Here is a tiny trained network, its code and every weight. The questions are about switching its units off for an input and a class, where a switched-off unit gives its printed mean instead of its output.

import numpy as np


def w(rows, s, z=0):
    codes = np.array(rows[::2]) - 128.0
    scale = np.full(codes.shape[1], s)
    scale[-1] = z or s
    return codes * scale


def f(y):
    return y / 2 * (1 + np.tanh(0.7978845608 * (y + 0.044715 * y**3)))


def log_softmax(a):
    a = a - a.max(-1, keepdims=True)
    return a - np.log(np.exp(a).sum(-1, keepdims=True))


def net(x, mask):
    res = np.array(x, float).reshape(1, 7) / 4 @ E
    y = f(res @ A[0][:, :-1].T + A[0][:, -1])
    res = res + np.where(mask, y, B[0][:, -1]) @ B[0][:, :-1]
    return log_softmax(res[-1] @ U[:, :-1].T + U[:, -1])


A, B = {}, {}
E = w([
[210,184,18,199,189,238,42,64,123,167,86],'x0',
[117,127,123,95,151,112,102,134,156,122,93],'x1',
[106,16,18,175,56,91,181,38,186,126,32],'x2',
[212,169,187,213,82,144,151,254,210,62,88],'x3',
[126,122,125,141,122,129,138,146,101,120,130],'x4',
[107,132,126,146,105,138,126,119,119,116,152],'x5',
[141,136,128,107,134,136,140,123,147,129,126],'x6',
],0.0081)
A[0] = w([
[143,154,80,170,143,198,117,141,125,183,134,185],'N0',
[149,142,109,119,90,134,93,166,191,141,118,196],'N1',
[143,88,122,245,77,126,163,152,200,56,47,146],'N2',
[57,71,135,89,74,69,194,94,59,157,122,176],'N3',
[150,133,179,171,103,99,116,212,141,142,108,253],'N4',
[107,167,169,76,206,113,95,91,72,134,201,212],'N5',
[180,210,156,148,152,181,82,186,149,123,147,191],'N6',
[136,61,168,189,102,83,147,91,202,100,89,212],'N7',
[77,97,182,71,80,86,176,150,167,103,184,207],'N8',
[84,159,108,62,155,170,104,110,40,156,157,185],'N9',
[121,50,64,148,125,140,172,69,151,129,97,245],'N10',
],0.011,0.0051)
B[0] = w([
[176,134,79,199,205,153,85,115,132,130,52,216],'N0',
[149,127,136,190,175,197,140,81,75,124,126,175],'N1',
[195,191,164,135,189,119,157,61,45,213,147,252],'N2',
[91,91,79,45,99,96,195,97,180,192,183,238],'N3',
[104,210,207,147,254,77,130,167,96,22,202,216],'N4',
[183,232,210,71,164,109,175,119,61,216,167,237],'N5',
[144,144,174,234,195,152,157,146,172,66,140,245],'N6',
[96,185,82,52,165,90,173,108,63,134,213,219],'N7',
[39,136,209,58,133,33,164,191,61,155,197,230],'N8',
[174,139,96,157,132,150,124,35,90,168,31,226],'N9',
[110,105,46,63,57,128,81,35,99,213,54,248],'N10',
],0.0089,0.014)
U = w([
[99,160,185,93,120,90,216,141,71,179,169,245],'0',
[214,170,77,166,168,184,106,72,114,144,96,228],'1',
[48,55,97,44,60,82,200,117,191,159,179,63],'2',
[126,40,9,134,90,189,34,74,159,146,23,8],'3',
[65,149,209,142,137,61,161,246,145,40,186,32],'4',
[147,153,108,254,179,226,124,163,226,45,114,2],'5',
],0.0084,0.0049)

Each question gives the input, the list of numbers given to net, and the class t.
The units are the neurons (one row each of A and B). Each row of codes is followed by its name. A weight is (code - 128) times the scale printed after its matrix; where a second scale follows, it is the last column's (A, B and U).
mask holds one flag per neuron, in row order. A switched-off neuron (its flag False) gives its mean, the last column of its row in B, instead of its output. The means were averaged over made-up inputs and are rounded, as every weight is.
A unit's drop is (log p(t) with every unit on - log p(t) with that unit switched off) / (log p(t) with every unit on - log p(t) with every unit switched off).
The circuit of an input: a set's keep is (log p(t) with only the set's units on - log p(t) with every unit switched off) / (log p(t) with every unit on - log p(t) with every unit switched off). Starting from all 11 units, units are removed one at a time, each time the one whose removal leaves the highest keep (on an exact tie, the one counted first), for as long as the keep stays at least 0.8.
circuit, biggest first: the units of the circuit, biggest drop first
k most important neurons: the k neurons with the biggest drops, biggest first
drop of u: that unit's drop, to one decimal
input [2,4,2,0,-7,-3,4], class 3: circuit, biggest first : (N5 N4 N2)
input [-8,-2,6,-1,0,4,-4], class 2: circuit, biggest first : (N3)
input [3,4,0,6,-2,8,-3], class 5: 2 most important neurons : (N10 N6)
input [5,7,5,0,7,4,-7], class 3: 4 most important neurons : (N10 N5 N4 N6)
input [2,8,-6,-7,-3,6,-1], class 1: 2 most important neurons : (N9 N8)
input [6,-6,0,8,-8,1,2], class 5: 2 most important neurons : (N6 N10)
input [-5,-4,0,3,0,2,8], class 4: 4 most important neurons : (N10 N5 N4 N9)
input [0,6,2,-2,-8,8,-6], class 2: 2 most important neurons : (N0 N9)
input [6,5,6,0,5,-8,-4], class 3: 2 most important neurons : (N10 N5)
input [-5,6,-1,3,-4,2,-2], class 4: drop of N10 : 0.1
input [-6,7,5,-6,8,-5,6], class 2: drop of N2 : 0.0
input [-7,3,7,-1,5,3,3], class 2: drop of N3 : 0.4
